Here is a tiny trained network, its code and every weight. The questions are about switching its units off for an input and a target symbol, where a switched-off unit gives its printed mean instead of its output.

import numpy as np


def w(rows, s, z=0):
    codes = np.array(rows[::2]) - 128.0
    scale = np.full(codes.shape[1], s)
    scale[-1] = z or s
    return codes * scale


def norm(h):
    return h / np.sqrt((h * h).mean(-1, keepdims=True) + 1e-5)


def softmax(a):
    e = np.exp(a - a.max(-1, keepdims=True))
    return e / e.sum(-1, keepdims=True)


def log_softmax(a):
    a = a - a.max(-1, keepdims=True)
    return a - np.log(np.exp(a).sum(-1, keepdims=True))


def net(x, mask):
    ids = ['Θγζμξπψ'.index(c) for c in x.split()]
    T = len(ids)
    res = E[ids] + P[:T]
    u = 0
    for l in range(3):
        r = norm(res)
        for j in range(3):
            rows = slice(3 * j, 3 * j + 3)
            q, k, v = (r @ M[l][rows].T for M in (Q, K, V))
            z = softmax(np.where(np.tri(T) > 0, q @ k.T / 3**0.5, -1e9)) @ v
            o = O[l][rows]
            res = res + np.where(mask[u + j], z, o[:, -1]) @ o[:, :-1]
        u += 3
    return log_softmax(norm(res)[-1] @ U[:, :-1].T + U[:, -1])


Q, K, V, O = {}, {}, {}, {}
E = w([
[97,120,83,208],'Θ',
[169,108,156,104],'γ',
[95,154,99,203],'ζ',
[124,170,83,182],'μ',
[153,168,133,129],'ξ',
[153,12,34,161],'π',
[177,156,122,113],'ψ',
],0.011)
P = w([
[149,168,147,88],'0',
[97,178,128,63],'1',
[162,152,162,113],'2',
[78,163,124,31],'3',
[195,147,175,143],'4',
[41,155,117,2],'5',
[144,91,216,144],'6',
],0.0064)
Q[0] = w([
[145,155,251,230],'0.h1',
[219,89,128,218],'0.h1',
[17,137,34,36],'0.h1',
[60,145,77,54],'0.h2',
[78,198,161,106],'0.h2',
[115,151,189,159],'0.h2',
[191,71,137,135],'0.h3',
[180,149,85,148],'0.h3',
[147,114,146,90],'0.h3',
],0.015)
K[0] = w([
[17,68,60,5],'0.h1',
[40,192,113,50],'0.h1',
[248,121,175,238],'0.h1',
[197,106,154,181],'0.h2',
[160,187,170,170],'0.h2',
[100,207,146,87],'0.h2',
[180,96,176,179],'0.h3',
[173,160,82,170],'0.h3',
[158,115,167,104],'0.h3',
],0.011)
V[0] = w([
[142,12,21,57],'0.h1',
[109,116,232,65],'0.h1',
[186,192,66,83],'0.h1',
[190,124,51,114],'0.h2',
[43,65,142,125],'0.h2',
[104,254,126,115],'0.h2',
[101,131,98,123],'0.h3',
[219,91,133,127],'0.h3',
[85,146,185,100],'0.h3',
],0.0092)
O[0] = w([
[117,145,23,37,41],'0.h1',
[55,174,183,119,105],'0.h1',
[103,1,118,118,248],'0.h1',
[82,100,74,133,177],'0.h2',
[151,124,151,200,13],'0.h2',
[182,115,158,26,255],'0.h2',
[147,126,156,113,122],'0.h3',
[71,154,107,175,133],'0.h3',
[231,144,58,130,125],'0.h3',
],0.0089,0.0052)
Q[1] = w([
[103,108,9,111],'1.h1',
[79,34,167,141],'1.h1',
[135,254,111,99],'1.h1',
[117,63,97,185],'1.h2',
[95,138,164,152],'1.h2',
[187,53,74,157],'1.h2',
[100,77,90,128],'1.h3',
[93,86,101,103],'1.h3',
[75,162,88,142],'1.h3',
],0.0099)
K[1] = w([
[90,116,99,188],'1.h1',
[155,36,197,93],'1.h1',
[67,227,61,140],'1.h1',
[42,13,106,184],'1.h2',
[123,196,3,85],'1.h2',
[139,1,78,94],'1.h2',
[74,102,78,227],'1.h3',
[46,168,139,202],'1.h3',
[195,56,157,156],'1.h3',
],0.0065)
V[1] = w([
[97,144,123,57],'1.h1',
[122,159,154,226],'1.h1',
[157,111,136,3],'1.h1',
[71,1,166,134],'1.h2',
[182,137,110,189],'1.h2',
[113,149,194,156],'1.h2',
[180,223,115,115],'1.h3',
[162,148,45,73],'1.h3',
[70,140,116,115],'1.h3',
],0.0083)
O[1] = w([
[76,123,118,193,164],'1.h1',
[79,206,97,73,32],'1.h1',
[132,36,158,190,254],'1.h1',
[254,144,70,53,235],'1.h2',
[116,159,123,139,68],'1.h2',
[127,192,50,65,115],'1.h2',
[92,97,74,155,61],'1.h3',
[155,56,163,155,124],'1.h3',
[202,105,149,93,131],'1.h3',
],0.0051,0.007)
Q[2] = w([
[88,101,126,155],'2.h1',
[126,111,125,76],'2.h1',
[143,77,123,151],'2.h1',
[107,186,182,103],'2.h2',
[159,145,106,92],'2.h2',
[159,93,248,119],'2.h2',
[119,117,158,104],'2.h3',
[157,182,190,88],'2.h3',
[155,167,125,71],'2.h3',
],0.013)
K[2] = w([
[106,92,170,80],'2.h1',
[187,175,56,83],'2.h1',
[117,167,151,84],'2.h1',
[35,236,185,77],'2.h2',
[117,236,116,186],'2.h2',
[226,157,189,40],'2.h2',
[182,91,132,151],'2.h3',
[255,243,187,98],'2.h3',
[174,188,230,208],'2.h3',
],0.0082)
V[2] = w([
[96,148,175,106],'2.h1',
[167,242,158,67],'2.h1',
[103,40,144,32],'2.h1',
[115,88,196,29],'2.h2',
[176,57,141,5],'2.h2',
[171,177,129,16],'2.h2',
[70,113,169,254],'2.h3',
[97,200,190,151],'2.h3',
[226,146,101,131],'2.h3',
],0.0065)
O[2] = w([
[144,78,139,101,123],'2.h1',
[175,9,139,114,100],'2.h1',
[57,145,132,121,229],'2.h1',
[116,223,164,155,209],'2.h2',
[116,174,84,174,255],'2.h2',
[105,126,82,248,155],'2.h2',
[255,106,159,127,78],'2.h3',
[141,90,228,118,69],'2.h3',
[103,163,144,152,152],'2.h3',
],0.0071,0.0088)
U = w([
[205,199,215,240,127],'Θ',
[202,245,13,199,88],'γ',
[158,164,43,39,197],'ζ',
[38,223,87,146,254],'μ',
[31,15,98,87,17],'ξ',
[226,31,129,117,131],'π',
[84,68,253,183,106],'ψ',
],0.011,0.0044)

Each question gives the input, a string of symbols that net reads in full, and the target symbol t.
The units are the heads (3 rows each of Q, K, V and O). Each row of codes is followed by its name. A weight is (code - 128) times the scale printed after its matrix; where a second scale follows, it is the last column's (O and U).
mask holds one flag per head, layer by layer. A switched-off head (its flag False) gives its mean, the last column of its rows in O, instead of its output. The means were averaged over made-up inputs and are rounded, as every weight is.
A unit's drop is (log p(t) with every unit on - log p(t) with that unit switched off) / (log p(t) with every unit on - log p(t) with every unit switched off).
The circuit of an input: a set's keep is (log p(t) with only the set's units on - log p(t) with every unit switched off) / (log p(t) with every unit on - log p(t) with every unit switched off). Starting from all 9 units, units are removed one at a time, each time the one whose removal leaves the highest keep (on an exact tie, the one counted first), for as long as the keep stays at least 0.8.
circuit, biggest first: the units of the circuit, biggest drop first
heads that matter: for each layer, one digit per head in row order, 1 if its drop is at least 0.15 and else 0, layers parted by /
drop when u is switched off: that unit's drop, to one decimal
input ζ γ γ ξ ζ π, target π: circuit, biggest first	[0.h1]
input π γ γ μ ζ, target π: circuit, biggest first	[0.h2; 0.h1]
input γ μ γ μ ζ, target π: circuit, biggest first	[0.h1; 0.h2]
input π ξ ξ ζ ψ ζ, target ξ: circuit, biggest first	[0.h1; 0.h3]
input μ γ γ ξ ζ, target ψ: heads that matter	110 / 000 / 000
input ψ μ Θ, target π: circuit, biggest first	[0.h2; 0.h1]
input π ξ μ μ ψ ξ, target ξ: circuit, biggest first	[0.h1; 0.h2]
input Θ Θ ξ ξ, target ψ: heads that matter	100 / 000 / 000
input μ Θ ζ ζ, target Θ: heads that matter	100 / 000 / 000
input π ψ ξ, target ξ: heads that matter	100 / 000 / 000
input μ γ μ μ, target π: circuit, biggest first	[0.h1; 0.h2]
input μ γ ζ γ Θ γ, target γ: heads that matter	000 / 000 / 000
input μ ψ γ, target ξ: heads that matter	110 / 000 / 000
input ζ π π π ξ ζ γ, target Θ: heads that matter	010 / 000 / 000
input ξ μ ξ Θ, target ψ: circuit, biggest first	[0.h1]
input γ ζ μ, target Θ: heads that matter	000 / 000 / 000
input μ ξ γ μ Θ μ μ, target π: heads that matter	110 / 000 / 000
input ψ μ ζ Θ ζ π ζ, target ζ: heads that matter	100 / 000 / 000
input μ γ γ ξ Θ, target ψ: circuit, biggest first	[0.h2; 0.h1]
input ζ γ ξ μ, target ψ: circuit, biggest first	[0.h1]
input ξ ξ ζ ζ π Θ, target ζ: heads that matter	110 / 000 / 010
input γ ξ ψ Θ ζ μ γ, target π: heads that matter	110 / 000 / 000
input π γ γ ζ ψ ζ γ, target Θ: heads that matter	100 / 000 / 000
input γ ζ ξ ψ, target ψ: drop when 1.h3 is switched off	0.0
input ζ μ Θ μ, target γ: drop when 1.h3 is switched off	0.1
input γ Θ γ μ ξ γ ψ, target μ: drop when 0.h1 is switched off	0.4
input γ γ ψ, target μ: drop when 0.h1 is switched off	0.8
